Here is a tiny trained network, its code and every weight. The questions are about switching its units off for an input and a class, where a switched-off unit gives its printed mean instead of its output.

import numpy as np


def w(rows, s, z=0):
    codes = np.array(rows[::2]) - 128.0
    scale = np.full(codes.shape[1], s)
    scale[-1] = z or s
    return codes * scale


def f(y):
    return np.maximum(y, 0)


def log_softmax(a):
    a = a - a.max(-1, keepdims=True)
    return a - np.log(np.exp(a).sum(-1, keepdims=True))


def net(x, mask):
    res = np.array(x, float).reshape(1, 4) / 4 @ E
    y = f(res @ A[0][:, :-1].T + A[0][:, -1])
    res = res + np.where(mask, y, B[0][:, -1]) @ B[0][:, :-1]
    return log_softmax(res[-1] @ U[:, :-1].T + U[:, -1])


A, B = {}, {}
E = w([
[91,196,53,189],'x0',
[124,223,201,49],'x1',
[229,172,149,131],'x2',
[133,92,255,236],'x3',
],0.0089)
A[0] = w([
[82,51,202,189,181],'neuron 0',
[117,33,90,200,77],'neuron 1',
[73,161,162,132,169],'neuron 2',
[40,202,130,143,135],'neuron 3',
[152,167,102,128,151],'neuron 4',
[144,151,69,95,224],'neuron 5',
[204,157,15,145,171],'neuron 6',
[171,138,185,101,160],'neuron 7',
[23,168,137,196,158],'neuron 8',
[135,155,118,52,137],'neuron 9',
[182,56,139,162,156],'neuron 10',
[92,192,112,150,160],'neuron 11',
[136,165,106,17,172],'neuron 12',
[197,126,155,112,119],'neuron 13',
[202,104,170,112,138],'neuron 14',
[29,187,190,171,159],'neuron 15',
[146,164,114,6,169],'neuron 16',
[207,187,157,139,106],'neuron 17',
[75,89,64,78,228],'neuron 18',
[124,183,155,96,119],'neuron 19',
[82,155,115,127,126],'neuron 20',
[189,152,205,128,139],'neuron 21',
[135,160,234,138,119],'neuron 22',
[184,177,72,134,122],'neuron 23',
[94,85,76,194,3],'neuron 24',
[35,107,110,107,64],'neuron 25',
[146,57,237,93,170],'neuron 26',
[116,200,126,30,107],'neuron 27',
],0.012,0.005)
B[0] = w([
[105,96,109,122,247],'neuron 0',
[99,41,59,130,216],'neuron 1',
[72,81,131,90,170],'neuron 2',
[151,135,153,91,184],'neuron 3',
[161,165,103,133,167],'neuron 4',
[155,159,80,123,217],'neuron 5',
[92,183,82,119,231],'neuron 6',
[158,96,156,149,199],'neuron 7',
[130,117,152,87,199],'neuron 8',
[129,11,84,144,199],'neuron 9',
[142,142,91,149,203],'neuron 10',
[164,164,150,89,177],'neuron 11',
[144,69,100,142,241],'neuron 12',
[139,147,174,157,179],'neuron 13',
[148,133,139,154,197],'neuron 14',
[86,103,142,99,197],'neuron 15',
[179,31,84,158,246],'neuron 16',
[153,141,196,90,189],'neuron 17',
[118,179,75,73,231],'neuron 18',
[89,49,65,166,177],'neuron 19',
[149,147,136,111,159],'neuron 20',
[126,86,198,129,211],'neuron 21',
[115,75,190,157,211],'neuron 22',
[131,197,103,111,186],'neuron 23',
[176,62,53,105,182],'neuron 24',
[116,164,152,103,172],'neuron 25',
[105,127,124,165,248],'neuron 26',
[115,42,89,159,222],'neuron 27',
],0.012,0.011)
U = w([
[186,197,86,126,110],'0',
[210,106,182,168,19],'1',
[164,103,25,108,186],'2',
[65,149,79,145,4],'3',
[138,142,211,23,209],'4',
[72,87,137,222,191],'5',
[119,247,142,146,89],'6',
],0.015,0.0041)

Each question gives the input, the list of numbers given to net, and the class t.
The units are the neurons (one row each of A and B). Each row of codes is followed by its name. A weight is (code - 128) times the scale printed after its matrix; where a second scale follows, it is the last column's (A, B and U).
mask holds one flag per neuron, in row order. A switched-off neuron (its flag False) gives its mean, the last column of its row in B, instead of its output. The means were averaged over made-up inputs and are rounded, as every weight is.
A unit's drop is (log p(t) with every unit on - log p(t) with that unit switched off) / (log p(t) with every unit on - log p(t) with every unit switched off).
most important unit: the unit with the biggest drop
k most important neurons: the k neurons with the biggest drops, biggest first
drop of u: that unit's drop, to one decimal
input [-8,-7,7,1], class 5: most important unit : neuron 26
input [-6,-3,4,4], class 5: 4 most important neurons : (neuron 26; neuron 0; neuron 11; neuron 3)
input [0,-2,-7,4], class 2: 3 most important neurons : (neuron 24; neuron 22; neuron 21)
input [-8,7,3,4], class 5: 3 most important neurons : (neuron 26; neuron 19; neuron 22)
input [-8,3,1,5], class 5: 2 most important neurons : (neuron 26; neuron 0)
input [1,3,2,4], class 4: 2 most important neurons : (neuron 16; neuron 27)
input [-2,6,3,2], class 5: 2 most important neurons : (neuron 19; neuron 26)
input [-1,-8,-4,8], class 2: 2 most important neurons : (neuron 24; neuron 1)
input [-1,1,3,6], class 1: drop of neuron 6 : 0.6
input [-6,6,3,-2], class 5: drop of neuron 27 : 0.2
input [-8,-8,8,-1], class 5: drop of neuron 27 : -0.1
input [-6,4,1,-1], class 5: drop of neuron 0 : 0.0
